Rows, each with roughly how far along a hidden order it lies (0 to 12)
(in the rows, 128 means zero)
[112 136 133 157 105 121 109 136 155 137 135 255 120 160 109 121 108 127
 112 132 105 134 181 122]
0
[125 132 113 137 127 123 120 127 142 131 132 117 125 133 118 126 120 121
 132 134 123 128 130 115]
6
[123 128 113  97 126 121 128 128 142 135 132 138 123 138 115 125 119 135
 125 133 125 128 130 116]
6
[131 135 173 112 147 136 128 120 132 119 136  48 120 120 128 135 118 114
 157 133 125 126 118 110]
8
[111 141 154 128 109 123 112 133 151 138 137 218 114 154 118 132  95 124
 102 128 105 134 162 109]
3
[117 143 121 142 109 127 111 133 148 138 133 202 120 150 122 133 102 112
 103 129 109 134 162 111]
4
[141 136 125 139 145 133 126 120 125 126 129  16 132 105 134 136 131  91
 157 134 134 125 122 122]
10
[128 133 123 134 132 128 118 125 143 128 130  93 127 123 118 128 121 114
 142 136 123 128 132 109]
7
[132 147  46 191 126 131 102 128 149 151 129 104 142 122 130 127 128  66
 151 141 113 132 163 112]
6
[138 125 129 115 153 128 142 121 116 119 126   1 131 107 136 133 132 122
 139 129 142 122 100 126]
10
[146 133 122 119 147 139 137 117 113 131 127   1 132  92 152 142 133  97
 154 128 140 125 107 122]
12
[132 129  14 176 111 111 119 135 140 142 118 141 147 129 116 117 131 122
 110 134 128 131 145 129]
6
[121 130 142 113 129 125 121 127 143 132 136 126 122 138 119 128 117 129
 131 133 121 128 131 112]
6
[124 124 141 131 130 120 128 127 139 126 132 113 119 134 114 125 120 142
 123 133 128 126 121 114]
7
[125 133 173  99 138 131 123 124 141 124 140 105 112 134 120 133 115 126
 148 136 124 126 129 108]
7
[112 129 134 140 113 116 118 138 146 132 133 255 121 163 109 122 106 142
 101 128 113 132 152 122]
1
[131 137 122 145 134 129 118 124 142 120 130  69 134 122 123 129 127 101
 149 137 123 129 139 114]
7
[127 134  27 180 104 111 118 137 143 144 119 204 139 146 118 121 121 116
  86 130 126 134 155 129]
4
[121 140  53 182 107 120 110 136 145 149 124 185 141 143 124 127 113 104
  99 131 117 135 162 120]
5
[114 134 194  86 130 133 116 125 150 130 146 137 101 148 116 135 104 130
 137 132 111 127 132  99]
6
[122 142 105 137 119 129 110 130 146 141 134 160 123 138 120 130 115 108
 127 135 112 132 153 105]
6
[134 138 144 139 144 132 126 121 134 128 133  27 127 117 129 133 130 104
 160 137 124 127 127 115]
8
[112 143 130 172 107 128 101 136 158 142 136 255 125 160 113 124 107 104
 121 135  98 136 190 114]
0
[123 145  92 154 119 128 106 129 152 145 134 143 128 139 125 131 112  94
 125 135 110 133 162 107]
6
[131 133 128 137 138 128 123 124 139 125 132  85 128 123 123 129 122 114
 147 136 130 126 128 111]
7
[147 137 102 135 147 136 131 119 118 133 124   1 139  93 147 137 139  91
 155 132 133 127 121 127]
11
[126 112 177  67 139 116 142 127 131 107 134 116 110 141 107 123 118 183
 118 129 142 121  93 124]
7
[112 126 161  80 117 121 124 133 144 126 137 182 108 156 113 129  99 159
  96 124 122 129 125 119]
5
[116 131 118 124 115 119 121 133 143 135 132 195 119 155 116 130 106 145
  96 128 119 131 140 116]
5
[115 148 131 144 114 133 104 132 150 146 138 195 118 150 124 138  97  95
 116 131 103 135 171 104]
4
[119 139 132 126 125 129 114 127 148 139 137 145 118 142 121 132 109 110
 132 135 110 130 148 102]
6
[128 133 118 130 127 125 122 127 142 131 132  75 126 131 120 127 124 115
 141 136 126 127 135 114]
7
[131 131 155 110 144 125 134 123 131 115 133  67 120 133 120 128 120 140
 139 133 134 124 111 124]
8

New part:
[108 128 126 153 129 110 130 134 118 123 112 130 138 130 116 132 136 134
  93 208 115 130 130 123 126 140 114 143 121 120 137 125 130 133  92 132
 138 149 120 135 128 125 139 124]
11
[143 131 122 162 127 112 126 134 114 123 109 127 118 129 121 116 111 135
  94  61 132 130 144 129 134 135 127 146 104 112 144 128 124 128  48 122
 121 136 129 143 123 131 139 121]
11
[130 125 127 129 123 122 126 120 139 130 153 128 117 126 123 107  99 124
 158   1 149 135 120 131 151 115 123 132 140 115 120 130 127 115 140 140
 111 127 134 125 123 145 121 127]
0
[145 131 123 132 126 131 126 129 129 132 139 131  99 129 130 106 106 127
 141   1 146 135 132 132 143 121 131 137 113 117 131 128 123 120  99 121
 121 124 137 135 121 137 126 127]
4
[136 127 129  97 129 140 126 127 139 130 150 129 120 127 138 131 136 117
 150  91 138 128 123 130 126 115 140 109 129 135 121 128 126 124 176 128
 119 112 133 115 133 132 116 132]
1
[123 130 127 142 130 125 130 135 118 126 107 129 138 130 124 140 147 132
 100 221 113 126 132 125 116 136 127 133 113 128 140 128 127 138 103 122
 141 141 123 137 128 120 138 126]
9
[122 131 128 139 132 129 130 135 116 128 102 130 138 130 130 146 155 135
  93 255 105 124 135 124 111 141 130 127 116 138 137 126 129 140 106 119
 146 136 121 133 131 115 136 128]
12
[137 127 133  91 129 153 129 126 138 132 140 131 131 128 143 143 151 120
 152 172 129 124 123 129 118 116 142 110 134 147 120 133 127 130 194 122
 134 112 131 119 131 127 116 133]
1
[134 126 129 104 128 133 125 126 141 129 155 126 119 126 131 123 118 117
 155  51 143 129 123 131 133 113 135 114 133 128 118 126 126 119 168 133
 113 113 133 116 132 134 118 130]
0
[137 127 128 118 128 133 127 130 131 129 135 131 122 128 129 127 128 124
 129  83 136 127 127 127 131 120 134 123 120 128 129 128 124 124 130 125
 123 122 130 125 130 134 123 127]
5
[132 132 127 138 132 134 130 136 114 127 100 132 134 131 133 147 157 133
  95 250 110 123 140 125 109 138 135 129 109 139 141 129 127 141 100 113
 146 133 124 137 130 116 135 127]
11
[135 130 123 164 127 111 127 134 116 121 111 126 122 129 117 118 114 135
  97  89 126 129 142 128 133 137 124 146 110 114 142 127 126 129  48 126
 123 139 126 140 125 129 138 121]
11
[160 130 125 124 125 141 127 130 128 129 134 132 106 129 134 113 117 128
 140   1 146 129 137 130 138 117 138 132 109 126 133 132 121 121 102 116
 119 115 138 133 123 138 123 125]
4
[149 130 124 130 126 136 127 132 126 128 134 130 109 129 130 112 114 128
 136  19 144 131 135 129 138 122 132 134 111 121 132 129 123 122  99 118
 121 121 135 134 123 134 127 126]
5
[140 129 125 129 126 130 126 127 131 132 141 130 106 129 128 107 106 128
 143   5 146 135 129 131 145 120 127 135 121 116 127 128 124 119 110 126
 117 125 135 131 122 139 128 127]
4
[139 129 124 157 126 117 128 135 116 120 112 127 126 129 119 121 124 134
  99 110 127 127 144 127 127 135 124 143 107 121 143 129 125 130  57 122
 127 134 126 140 125 129 136 121]
10
[105 128 127 147 129 113 130 134 121 123 116 127 140 129 115 134 135 132
 101 191 115 129 126 124 122 138 115 138 123 119 135 124 129 133  96 133
 136 146 121 135 128 122 138 125]
9
[115 130 130 135 132 129 129 135 118 125 108 127 146 129 128 148 155 133
 102 255 106 122 131 123 107 142 128 124 122 138 132 124 130 140 121 120
 145 134 119 129 133 111 136 129]
11
[134 127 133  94 129 150 129 125 138 132 141 130 133 128 141 142 150 121
 155 168 127 124 121 128 121 119 139 110 137 145 119 132 128 130 195 125
 134 114 129 118 132 127 116 133]
1
[128 129 124 132 126 123 126 126 132 133 145 129 106 129 124 105 101 127
 143   5 144 137 125 130 149 121 121 136 127 114 125 125 126 117 106 131
 116 129 133 131 122 138 127 128]
4
[134 131 122 146 127 122 126 133 122 129 130 128 110 129 123 109 105 131
 123  39 139 133 132 129 140 129 124 140 113 112 134 125 124 123  76 124
 121 131 132 139 122 132 136 125]
7
[124 128 125 163 127 105 127 132 116 121 109 126 130 128 114 118 117 137
  93 126 122 130 140 125 133 141 114 147 119 117 139 125 128 129  60 131
 128 143 122 137 126 129 139 122]
12

[144 117 145 152 108 115  92 115 109 148 138 131 100 105 140 134  82 142
 137 164 155 149 112 119  88 100 132 171  99 158 146  39 126 111 151 123
 167 143 133 184 183 137 200 116 166 129  79 116 208 176 109 172  89 134
 137 122 135 107 135 162  93  92 119 161  93 129 129 141 107  78 169 117
 169 136]
3
[ 98 169  89 130 148 175  81 178 173 119 134 122 141 174 120 143 199 169
 121 114 101 143  94 146 150 104 166 126 106  58  69 155  96 149 131 157
 165 101 140 103  77 136  80 104 142 120 160 114  81 161 132 119 106 115
 153 136 126 133  92  95 165 158 149 140 175  96 131 134 130  73 118 130
 109 141]
4
[ 84 165  96 183 189 119 114 141 142 142 101 143 131 117 123 109 125 151
  74 117 112 133 154 152  82  61 156 143  79  92 147  99 130 109 124 135
 131 101 138 168  97 184 185  86 123  98  87 123  68 134 112 184  95 115
 147 141 137  95 146 139 113  97 103 170 154 130 130 153 127  86 120 147
 160 122]
0
[116 113 118 110 139 146 145  69 135 160 162 181 110 118  87 114 129 146
 164 142 136 100 168 114 147 145  84  99 150 134  97  92 137 148 129 138
 134  94 161 146 214 161 212 129 115 128 156 144 105 105 157 106  90 124
 169 123 165 104 121 119  98  71 126 129 146 126  84 169 101  99  68 139
 112  86]
4
[ 92 101 121  49 136 120 128 138 119 117 139 127 102 150 154 129 145 123
 145 130 180 105 152  82 157 162 138 102 189 163 135 157 106 134 115 117
 144  95 125  75  79 123 183 128 161 168 170 109  87  81 165  73 138 126
 119 170 124 127 144  83 128 121 147 114 142  82 123 148 106 135 121  72
  38 118]
4
[122 100 139 181 129  86 157 115 115 155 127 122 154 135  95 123  95 130
  72  92 132  94 170 153  38 100 154 108 140 153 173  87 137  81  90 117
  72 121 109 137 107 138 144 144 129 144  91  92 114  80 125 178 159 131
 118 168 163 109 171 134  96 114 105 139 121 149 130 114 122 138 134 195
 121 109]
7
[101 145 151 170 129 128 102 151 156 156 113  93 175 163  98 130 125  97
  62 111 127 148 118 158 115  91 152 141  89 115 154  68 149 112 161  98
 106  93  89 156  68 145 167 147 153 108 120 137 110 148 121 146 158 101
 154 147 144 153 153 132 141 126  59 146 116 125 145  92 157 153 148 136
 181 160]
10
[169  87 150 142  60  81 134 113  78 140 126 100 109 102 149 128  61 103
 133 143 181 140 127 136  82 136 144 130 185 185 185  82 106  92 119  97
 121 162 120 119 154  78 144 153 175 152  88  94 215 137 115 165 151 144
  93 164 136 120 155 156  84 110 128 140  73 130 124 122 137 136 180 136
 141 134]
7
[162 158 126 161  41  97 161 140 142 101  66 136 158 121 133 112 143 129
  68  92 101 112 147 162  78  63 119 113  80 125  85 135 151 101  94 144
  89 152 126 141  70 126  37 132 103 121 144 129 118  82 144 193 132 140
 117 157 146 144 103 169 128 123 132 124 132 172 145  83 150 148  87 143
 118 133]
12
[112 125 118 108  46 166  90 135 117 129 109 143 107  99 125 109 220 141
 125 147 144 145  68 102 169 156 127 102  99 114 124 144 159 164 159 115
 162 152 106 175 135 127 211  93 149 128 165 172  79 154 151  81 135 103
 114 137 104 143 122 102 182 114 157 102 141  89 126 171 106 148 108  86
 106  96]
7
[152 174 116 139   1 100 138 132 128  95  44 140 141 104 134  95 158 106
 110 122 122 144 118 170 104  71 117 121  83 130  79 133 145 118 115 132
 117 158 141 136 124 117  60 129 112 111 155 150 126 124 142 192 113 141
  96 173 131 158  74 169 124 106 152 127 141 164 136  92 168 143  87 118
 152 142]
12
[170 126 175 107 159 112 166 105 147 115 168 108 161 176 120 159  85 104
 149 107  95 108 155 135 129 142 101 124 164 147 103 142 115 115 113 153
  97 112 131  64 124 107  33 177 102 150 149 111 192  83 137 132 154 151
 154 110 151 144 106 150 117 175 101 115 125 165 134  73 146 130 130 168
 136 153]
11
[128 158  73 142  85 100 132 160  90 104  63 136  88  64 197  97 113 130
 130 134 157 151 132 149 112  82 139 151 120 126 158 159 104 111 114 129
 152 158 164 123 122 117 131  90 139 101  99 121 124 159  96 165  89 145
  78 147  90 107 134 141 104  96 168 153 127 126 127 153 148 112 119  88
 139 133]
0
[181 118 144 140   1  86 138 106  95 110  75 138 110  99 155 113 114 102
 146 142 167 142 126 137  98 103  92 134 121 192 100  93 138 108 118 122
 122 173 132 143 182  97 110 147 142 145 149 129 190 119 145 170 121 154
  87 171 141 149  89 175  93  91 155 124 108 155 130  78 137 137 124  99
 136 136]
12
[158 136 139 120 139  61 138  89  89 116 118 138 116  80 148 104  31 116
 179 169 157 137 170 144 110 113 117 138 182 145 150 147 105 114 108 129
 163 145 168 127 174 114 142 120 105 138  59 127 151  92 117 179  99 150
  90 152 132 103 146 169  58  84 142 154  85 156 114 149 165 119 155 138
 146 114]
1
[131 122 125  76 103 147 128 128 100 107 125 119 116 123 155 125 172 104
 195 138 130 157  74 127 186 190 117 112 178 132 111 205 106 159 134 126
 148 158 133  68 177  74  66 133 121 133 165 138 139 162 129  70 150 139
  85 122  96 153  87  97 160 170 179  92 157 108 121 120 151 155 126 110
 133 137]
8
